Below is a small trained network, with its code and all its weights. Each question gives an input and a class and asks what happens when units are switched off, that is, made to give their printed mean instead of their output.

import numpy as np


def w(rows, s, z=0):
    codes = np.array(rows[::2]) - 128.0
    scale = np.full(codes.shape[1], s)
    scale[-1] = z or s
    return codes * scale


def f(y):
    return y / 2 * (1 + np.tanh(0.7978845608 * (y + 0.044715 * y**3)))


def log_softmax(a):
    a = a - a.max(-1, keepdims=True)
    return a - np.log(np.exp(a).sum(-1, keepdims=True))


def net(x, mask):
    res = np.array(x, float).reshape(1, 6) / 4 @ E
    y = f(res @ A[0][:, :-1].T + A[0][:, -1])
    res = res + np.where(mask, y, B[0][:, -1]) @ B[0][:, :-1]
    return log_softmax(res[-1] @ U[:, :-1].T + U[:, -1])


A, B = {}, {}
E = w([
[106,121,158,136,122],'x0',
[195,98,166,130,8],'x1',
[163,139,81,114,136],'x2',
[101,74,105,73,119],'x3',
[152,79,118,179,138],'x4',
[190,110,186,82,186],'x5',
],0.011)
A[0] = w([
[48,121,137,137,175,84],'n0',
[108,139,63,135,90,53],'n1',
[136,128,158,120,68,59],'n2',
[117,208,145,54,106,105],'n3',
[189,73,46,179,172,163],'n4',
[90,34,89,73,128,54],'n5',
[78,98,143,132,215,35],'n6',
[203,197,107,199,145,78],'n7',
[99,135,91,159,104,85],'n8',
[158,95,139,128,108,55],'n9',
[144,8,150,211,165,109],'n10',
[108,29,99,87,145,119],'n11',
[148,125,142,98,81,24],'n12',
[168,192,140,133,39,40],'n13',
[143,126,155,74,136,57],'n14',
[138,186,195,212,143,62],'n15',
[58,125,164,156,162,231],'n16',
[149,108,144,150,83,83],'n17',
[117,159,81,125,186,58],'n18',
[166,93,220,155,190,93],'n19',
[140,215,174,188,156,137],'n20',
[70,140,95,211,71,134],'n21',
[71,127,172,160,163,116],'n22',
[140,88,154,65,134,51],'n23',
[56,39,100,44,125,82],'n24',
[82,177,116,188,83,70],'n25',
[82,182,186,59,94,165],'n26',
[105,111,103,178,105,254],'n27',
[175,134,140,77,151,125],'n28',
[59,121,80,119,63,141],'n29',
[104,53,172,90,73,118],'n30',
[101,157,112,148,176,54],'n31',
[242,155,90,111,108,135],'n32',
[192,104,151,91,173,83],'n33',
[89,116,111,140,97,56],'n34',
[163,116,172,106,161,60],'n35',
[97,122,104,150,102,72],'n36',
[102,99,220,185,96,182],'n37',
[134,138,66,132,104,92],'n38',
],0.011,0.008)
B[0] = w([
[162,140,72,146,123,192],'n0',
[123,52,199,163,183,144],'n1',
[166,125,54,195,134,163],'n2',
[17,87,53,86,86,178],'n3',
[94,124,98,44,90,209],'n4',
[152,238,173,220,87,162],'n5',
[162,123,53,190,136,184],'n6',
[112,241,175,128,72,182],'n7',
[121,89,179,170,151,148],'n8',
[92,115,74,216,158,139],'n9',
[11,118,36,53,23,209],'n10',
[132,254,203,128,75,183],'n11',
[114,137,86,212,136,141],'n12',
[169,124,72,163,131,195],'n13',
[61,111,167,162,124,136],'n14',
[104,239,171,173,51,176],'n15',
[189,116,113,70,177,253],'n16',
[144,123,36,203,133,169],'n17',
[176,84,81,180,162,180],'n18',
[80,52,186,153,189,198],'n19',
[81,233,181,96,65,217],'n20',
[116,67,157,136,155,229],'n21',
[184,156,66,122,146,174],'n22',
[104,109,189,169,146,147],'n23',
[135,245,177,164,53,188],'n24',
[114,79,200,158,175,178],'n25',
[69,97,59,70,140,201],'n26',
[118,91,170,51,146,255],'n27',
[106,85,168,130,166,178],'n28',
[152,108,195,125,151,201],'n29',
[191,196,80,132,154,200],'n30',
[161,115,47,191,131,164],'n31',
[153,123,109,103,135,226],'n32',
[113,59,198,179,187,181],'n33',
[52,148,189,196,148,129],'n34',
[89,88,176,213,195,149],'n35',
[81,116,151,192,171,134],'n36',
[178,139,79,58,161,236],'n37',
[135,103,182,111,158,141],'n38',
],0.0086,0.0077)
U = w([
[123,230,157,159,26,98],'0',
[119,67,170,157,131,63],'1',
[222,121,15,160,105,2],'2',
[175,132,112,50,92,252],'3',
[161,130,111,60,85,250],'4',
[11,103,52,69,21,8],'5',
],0.011,0.008)

Each question gives the input, the list of numbers given to net, and the class t.
The units are the neurons (one row each of A and B). Each row of codes is followed by its name. A weight is (code - 128) times the scale printed after its matrix; where a second scale follows, it is the last column's (A, B and U).
mask holds one flag per neuron, in row order. A switched-off neuron (its flag False) gives its mean, the last column of its row in B, instead of its output. The means were averaged over made-up inputs and are rounded, as every weight is.
A unit's drop is (log p(t) with every unit on - log p(t) with that unit switched off) / (log p(t) with every unit on - log p(t) with every unit switched off).
The circuit of an input: a set's keep is (log p(t) with only the set's units on - log p(t) with every unit switched off) / (log p(t) with every unit on - log p(t) with every unit switched off). Starting from the 12 units with the biggest drops (on a tie, the unit counted first), units are removed one at a time, each time the one whose removal leaves the highest keep (on an exact tie, the one counted first), for as long as the keep stays at least 0.8.
units of the circuit, in order: the units of the circuit, biggest drop first
unit that matters most: the unit with the biggest drop
k most important neurons: the k neurons with the biggest drops, biggest first
drop of u: that unit's drop, to one decimal
input [7,-1,7,0,-8,0], class 5: unit that matters most => n3
input [-1,7,-3,-2,-8,4], class 5: 3 most important neurons => [n3 n26 n16]
input [7,-6,7,8,-5,-7], class 0: 2 most important neurons => [n24 n5]
input [4,-1,-8,5,-4,8], class 1: 2 most important neurons => [n19 n35]
input [0,-2,-2,1,-7,5], class 5: units of the circuit, in order => [n3 n26]
input [-4,5,5,0,6,-1], class 5: units of the circuit, in order => [n4 n10]
input [5,-3,-6,-3,-7,0], class 5: 2 most important neurons => [n26 n3]
input [-3,-5,8,5,8,-6], class 3: 3 most important neurons => [n4 n3 n29]
input [5,-4,1,-8,-1,7], class 0: 3 most important neurons => [n20 n15 n7]
input [8,0,5,6,5,8], class 1: 2 most important neurons => [n33 n19]
input [2,6,-5,-1,5,-3], class 2: units of the circuit, in order => [n17 n20]
input [2,8,-4,7,-6,6], class 2: units of the circuit, in order => [n30 n2 n12]
input [-1,3,8,8,-7,-7], class 0: units of the circuit, in order => [n24 n5]
input [4,3,5,0,-7,-2], class 5: units of the circuit, in order => [n3]
input [-4,-6,2,6,2,3], class 0: 3 most important neurons => [n11 n24 n5]
input [-8,5,3,-8,-7,8], class 0: 2 most important neurons => [n7 n20]
input [-5,2,6,-6,0,-1], class 0: 3 most important neurons => [n7 n16 n37]
input [7,0,-7,2,6,-1], class 3: 2 most important neurons => [n37 n16]
input [-3,8,0,-6,4,-7], class 2: 4 most important neurons => [n13 n17 n37 n2]
input [2,6,4,-5,-3,-3], class 2: units of the circuit, in order => [n13]
input [5,-8,4,-5,6,8], class 1: 4 most important neurons => [n19 n33 n35 n37]
input [4,2,-7,-6,-4,-8], class 1: 2 most important neurons => [n25 n21]
input [7,7,-3,-5,-5,3], class 2: drop of n37 => 0.1
input [-3,0,-8,8,-5,6], class 0: drop of n24 => 0.3
input [8,5,6,8,-2,8], class 0: drop of n5 => 0.2
input [5,3,7,-8,2,3], class 0: drop of n7 => 0.1
input [-4,-2,-5,-7,0,8], class 1: units of the circuit, in order => [n19]
